Below is a small trained network, with its code and all its weights. Each question gives an input and a class and asks what happens when units are switched off, that is, made to give their printed mean instead of their output.

import numpy as np


def w(rows, s, z=0):
    codes = np.array(rows[::2]) - 128.0
    scale = np.full(codes.shape[1], s)
    scale[-1] = z or s
    return codes * scale


def norm(h):
    return h / np.sqrt((h * h).mean(-1, keepdims=True) + 1e-5)


def f(y):
    return y / 2 * (1 + np.tanh(0.7978845608 * (y + 0.044715 * y**3)))


def log_softmax(a):
    a = a - a.max(-1, keepdims=True)
    return a - np.log(np.exp(a).sum(-1, keepdims=True))


def net(x, mask):
    res = np.array(x, float).reshape(1, 5) / 4 @ E
    u = 0
    for l in range(3):
        y = f(norm(res) @ A[l][:, :-1].T + A[l][:, -1])
        res = res + np.where(mask[u : u + 3], y, B[l][:, -1]) @ B[l][:, :-1]
        u += 3
    return log_softmax(norm(res)[-1] @ U[:, :-1].T + U[:, -1])


A, B = {}, {}
E = w([
[125,128,127],'x0',
[210,170,85],'x1',
[130,128,128],'x2',
[96,107,1],'x3',
[74,151,88],'x4',
],0.007)
A[0] = w([
[2,125,246,122],'0.n1',
[170,215,105,254],'0.n2',
[194,254,185,163],'0.n3',
],0.0073,0.00083)
B[0] = w([
[249,23,116,252],'0.n1',
[116,155,179,177],'0.n2',
[27,253,97,228],'0.n3',
],0.0054,0.0037)
A[1] = w([
[174,59,236,180],'1.n1',
[165,64,255,70],'1.n2',
[154,50,160,5],'1.n3',
],0.0085,0.0018)
B[1] = w([
[116,104,80,254],'1.n1',
[232,195,110,240],'1.n2',
[45,54,1,164],'1.n3',
],0.0082,0.0039)
A[2] = w([
[213,99,254,165],'2.n1',
[129,29,28,4],'2.n2',
[213,120,41,208],'2.n3',
],0.008,0.0031)
B[2] = w([
[188,156,83,171],'2.n1',
[120,148,253,211],'2.n2',
[182,26,139,255],'2.n3',
],0.0082,0.0059)
U = w([
[196,66,146,252],'0',
[151,45,81,244],'1',
[185,183,172,32],'2',
[73,218,187,53],'3',
[89,2,190,14],'4',
[4,53,111,48],'5',
],0.013,0.0034)

Each question gives the input, the list of numbers given to net, and the class t.
The units are the neurons (one row each of A and B). Each row of codes is followed by its name. A weight is (code - 128) times the scale printed after its matrix; where a second scale follows, it is the last column's (A, B and U).
mask holds one flag per neuron, layer by layer. A switched-off neuron (its flag False) gives its mean, the last column of its row in B, instead of its output. The means were averaged over made-up inputs and are rounded, as every weight is.
A unit's drop is (log p(t) with every unit on - log p(t) with that unit switched off) / (log p(t) with every unit on - log p(t) with every unit switched off).
The circuit of an input: a set's keep is (log p(t) with only the set's units on - log p(t) with every unit switched off) / (log p(t) with every unit on - log p(t) with every unit switched off). Starting from all 9 units, units are removed one at a time, each time the one whose removal leaves the highest keep (on an exact tie, the one counted first), for as long as the keep stays at least 0.8.
circuit, biggest first: the units of the circuit, biggest drop first
top k neurons: the k neurons with the biggest drops, biggest first
k most important neurons of layer l: the k neurons of layer l with the biggest drops, biggest first
drop of u: that unit's drop, to one decimal
input [-3,-3,6,-8,3], class 1: circuit, biggest first => (0.n1, 1.n1, 2.n2)
input [-8,1,8,-3,-4], class 2: circuit, biggest first => (0.n3, 0.n1, 2.n3)
input [6,-2,-8,7,1], class 5: top neuron => (1.n2)
input [8,1,1,-3,5], class 3: circuit, biggest first => (2.n3, 1.n2)
input [0,-1,-4,6,-7], class 4: top 2 neurons => (1.n2, 2.n2)
input [5,1,-4,-5,5], class 3: top 3 neurons => (0.n3, 2.n3, 1.n2)
input [4,-1,0,5,-6], class 4: top 3 neurons => (1.n2, 2.n2, 0.n1)
input [7,6,8,-1,2], class 3: top 2 neurons => (0.n3, 0.n1)
input [-8,-8,7,-1,5], class 1: top 3 neurons => (0.n1, 0.n3, 1.n2)
input [2,-2,5,6,-1], class 4: circuit, biggest first => (2.n2, 1.n2, 1.n3)
input [-5,3,-6,0,2], class 3: top 2 neurons => (0.n1, 1.n2)
input [7,1,2,-2,5], class 3: top 2 neurons => (2.n3, 1.n2)
input [-6,-2,4,-5,8], class 1: top 2 neurons => (0.n1, 1.n2)
input [-3,-1,-4,5,-8], class 4: most important neuron of layer 2 => (2.n2)
input [-7,-4,-2,-7,4], class 1: drop of 1.n2 => 0.3
input [-2,8,-1,-3,6], class 3: drop of 2.n1 => 0.0
input [-3,-7,3,-2,1], class 1: drop of 0.n1 => 0.6
input [8,-1,-1,7,-5], class 4: 2 most important neurons of layer 2 => (2.n2, 2.n1)
